Here is a tiny trained network, its code and every weight. The questions are about switching its units off for an input and a class, where a switched-off unit gives its printed mean instead of its output.

import numpy as np


def w(rows, s, z=0):
    codes = np.array(rows[::2]) - 128.0
    scale = np.full(codes.shape[1], s)
    scale[-1] = z or s
    return codes * scale


def f(y):
    return y / 2 * (1 + np.tanh(0.7978845608 * (y + 0.044715 * y**3)))


def log_softmax(a):
    a = a - a.max(-1, keepdims=True)
    return a - np.log(np.exp(a).sum(-1, keepdims=True))


def net(x, mask):
    res = np.array(x, float).reshape(1, 7) / 4 @ E
    y = f(res @ A[0][:, :-1].T + A[0][:, -1])
    res = res + np.where(mask, y, B[0][:, -1]) @ B[0][:, :-1]
    return log_softmax(res[-1] @ U[:, :-1].T + U[:, -1])


A, B = {}, {}
E = w([
[124,133,127,124,126,131],'x0',
[94,83,50,92,85,50],'x1',
[21,4,174,169,107,172],'x2',
[224,72,79,52,112,204],'x3',
[118,135,125,122,129,131],'x4',
[129,126,130,127,130,127],'x5',
[115,139,130,114,131,132],'x6',
],0.015)
A[0] = w([
[44,112,191,219,106,72,83],'N0',
[100,140,44,94,82,68,125],'N1',
[97,225,160,184,173,1,81],'N2',
[79,123,65,101,68,5,131],'N3',
[138,226,228,186,212,201,143],'N4',
[190,248,50,140,193,52,4],'N5',
],0.0085,0.0039)
B[0] = w([
[130,113,85,100,177,162,221],'N0',
[140,155,204,98,138,102,196],'N1',
[193,82,106,75,168,172,233],'N2',
[172,183,195,166,70,85,220],'N3',
[169,153,156,161,96,54,228],'N4',
[7,105,57,167,148,148,250],'N5',
],0.014,0.015)
U = w([
[175,164,219,212,107,86,151],'0',
[7,59,129,209,146,149,225],'1',
[232,98,73,20,159,176,2],'2',
],0.013,0.0046)

Each question gives the input, the list of numbers given to net, and the class t.
The units are the neurons (one row each of A and B). Each row of codes is followed by its name. A weight is (code - 128) times the scale printed after its matrix; where a second scale follows, it is the last column's (A, B and U).
mask holds one flag per neuron, in row order. A switched-off neuron (its flag False) gives its mean, the last column of its row in B, instead of its output. The means were averaged over made-up inputs and are rounded, as every weight is.
A unit's drop is (log p(t) with every unit on - log p(t) with that unit switched off) / (log p(t) with every unit on - log p(t) with every unit switched off).
The circuit of an input: a set's keep is (log p(t) with only the set's units on - log p(t) with every unit switched off) / (log p(t) with every unit on - log p(t) with every unit switched off). Starting from all 6 units, units are removed one at a time, each time the one whose removal leaves the highest keep (on an exact tie, the one counted first), for as long as the keep stays at least 0.8.
circuit, biggest first: the units of the circuit, biggest drop first
most important unit: the unit with the biggest drop
k most important neurons: the k neurons with the biggest drops, biggest first
drop of u: that unit's drop, to one decimal
input [0,-2,1,-4,6,-8,7], class 2: most important neuron : N5
input [3,-8,-8,8,1,-8,6], class 0: 3 most important neurons : N4, N2, N0
input [4,5,-7,-7,4,-3,3], class 1: 2 most important neurons : N5, N4
input [2,-4,-6,5,-7,-2,4], class 1: circuit, biggest first : N5, N2
input [1,-6,4,-7,0,-5,3], class 2: circuit, biggest first : N0, N2
input [7,4,2,-5,-3,0,-8], class 2: 3 most important neurons : N0, N2, N4
input [2,8,6,-5,-3,-5,0], class 0: 2 most important neurons : N3, N5
input [-1,-4,4,4,2,-6,1], class 0: circuit, biggest first : N5, N2
input [4,-7,-8,-4,5,-5,3], class 1: 2 most important neurons : N5, N3
input [-5,-1,-4,3,-6,-1,3], class 1: 2 most important neurons : N2, N5
input [1,-6,3,6,-5,-5,7], class 0: 4 most important neurons : N2, N5, N0, N4
input [2,-7,2,6,7,6,-5], class 0: 2 most important neurons : N2, N4
input [7,-7,4,5,5,2,-6], class 0: 2 most important neurons : N5, N2
input [-2,-7,-3,4,1,-4,0], class 0: most important unit : N4
input [2,-8,8,3,0,0,3], class 0: drop of N5 : 1.0
input [7,4,-6,-3,-5,-1,3], class 1: drop of N4 : 0.3
input [7,3,-4,-5,-8,-5,5], class 2: drop of N2 : 2.4
